Below is a small trained network, with its code and all its weights. Each question gives an input and a class and asks what happens when units are switched off, that is, made to give their printed mean instead of their output.

import numpy as np


def w(rows, s, z=0):
    codes = np.array(rows[::2]) - 128.0
    scale = np.full(codes.shape[1], s)
    scale[-1] = z or s
    return codes * scale


def f(y):
    return np.maximum(y, 0)


def log_softmax(a):
    a = a - a.max(-1, keepdims=True)
    return a - np.log(np.exp(a).sum(-1, keepdims=True))


def net(x, mask):
    res = np.array(x, float).reshape(1, 2) / 4 @ E
    y = f(res @ A[0][:, :-1].T + A[0][:, -1])
    res = res + np.where(mask, y, B[0][:, -1]) @ B[0][:, :-1]
    return log_softmax(res[-1] @ U[:, :-1].T + U[:, -1])


A, B = {}, {}
E = w([
[169,74,18,160],'x0',
[162,248,146,139],'x1',
],0.018)
A[0] = w([
[80,52,137,80,143],'n0',
[150,131,67,131,66],'n1',
[222,137,45,210,254],'n2',
[164,104,89,216,185],'n3',
[208,114,34,233,119],'n4',
[49,140,252,46,127],'n5',
],0.011,0.0062)
B[0] = w([
[37,54,85,68,209],'n0',
[173,136,208,148,167],'n1',
[235,102,135,87,252],'n2',
[214,96,15,197,205],'n3',
[136,156,46,231,244],'n4',
[35,200,172,254,244],'n5',
],0.0088,0.017)
U = w([
[225,168,204,26,224],'0',
[127,135,144,90,3],'1',
[81,253,171,207,142],'2',
[117,148,129,65,16],'3',
[235,164,74,187,75],'4',
[48,95,142,159,169],'5',
[113,45,58,144,176],'6',
],0.012,0.0061)

Each question gives the input, the list of numbers given to net, and the class t.
The units are the neurons (one row each of A and B). Each row of codes is followed by its name. A weight is (code - 128) times the scale printed after its matrix; where a second scale follows, it is the last column's (A, B and U).
mask holds one flag per neuron, in row order. A switched-off neuron (its flag False) gives its mean, the last column of its row in B, instead of its output. The means were averaged over made-up inputs and are rounded, as every weight is.
A unit's drop is (log p(t) with every unit on - log p(t) with that unit switched off) / (log p(t) with every unit on - log p(t) with every unit switched off).
The circuit of an input: a set's keep is (log p(t) with only the set's units on - log p(t) with every unit switched off) / (log p(t) with every unit on - log p(t) with every unit switched off). Starting from all 6 units, units are removed one at a time, each time the one whose removal leaves the highest keep (on an exact tie, the one counted first), for as long as the keep stays at least 0.8.
units of the circuit, in order: the units of the circuit, biggest drop first
top k neurons: the k neurons with the biggest drops, biggest first
drop of u: that unit's drop, to one decimal
input [-2,-8], class 5: units of the circuit, in order : (n3 n2)
input [-1,0], class 2: units of the circuit, in order : (n2)
input [-3,-4], class 5: top 2 neurons : (n0 n4)
input [0,4], class 0: top 2 neurons : (n5 n4)
input [-6,-5], class 2: top 2 neurons : (n5 n2)
input [-2,-2], class 5: top 2 neurons : (n4 n1)
input [8,-3], class 4: drop of n1 : 0.0
input [4,-3], class 4: drop of n2 : 0.4
input [0,2], class 0: drop of n5 : 0.6
input [0,1], class 0: top 4 neurons : (n5 n4 n3 n0)
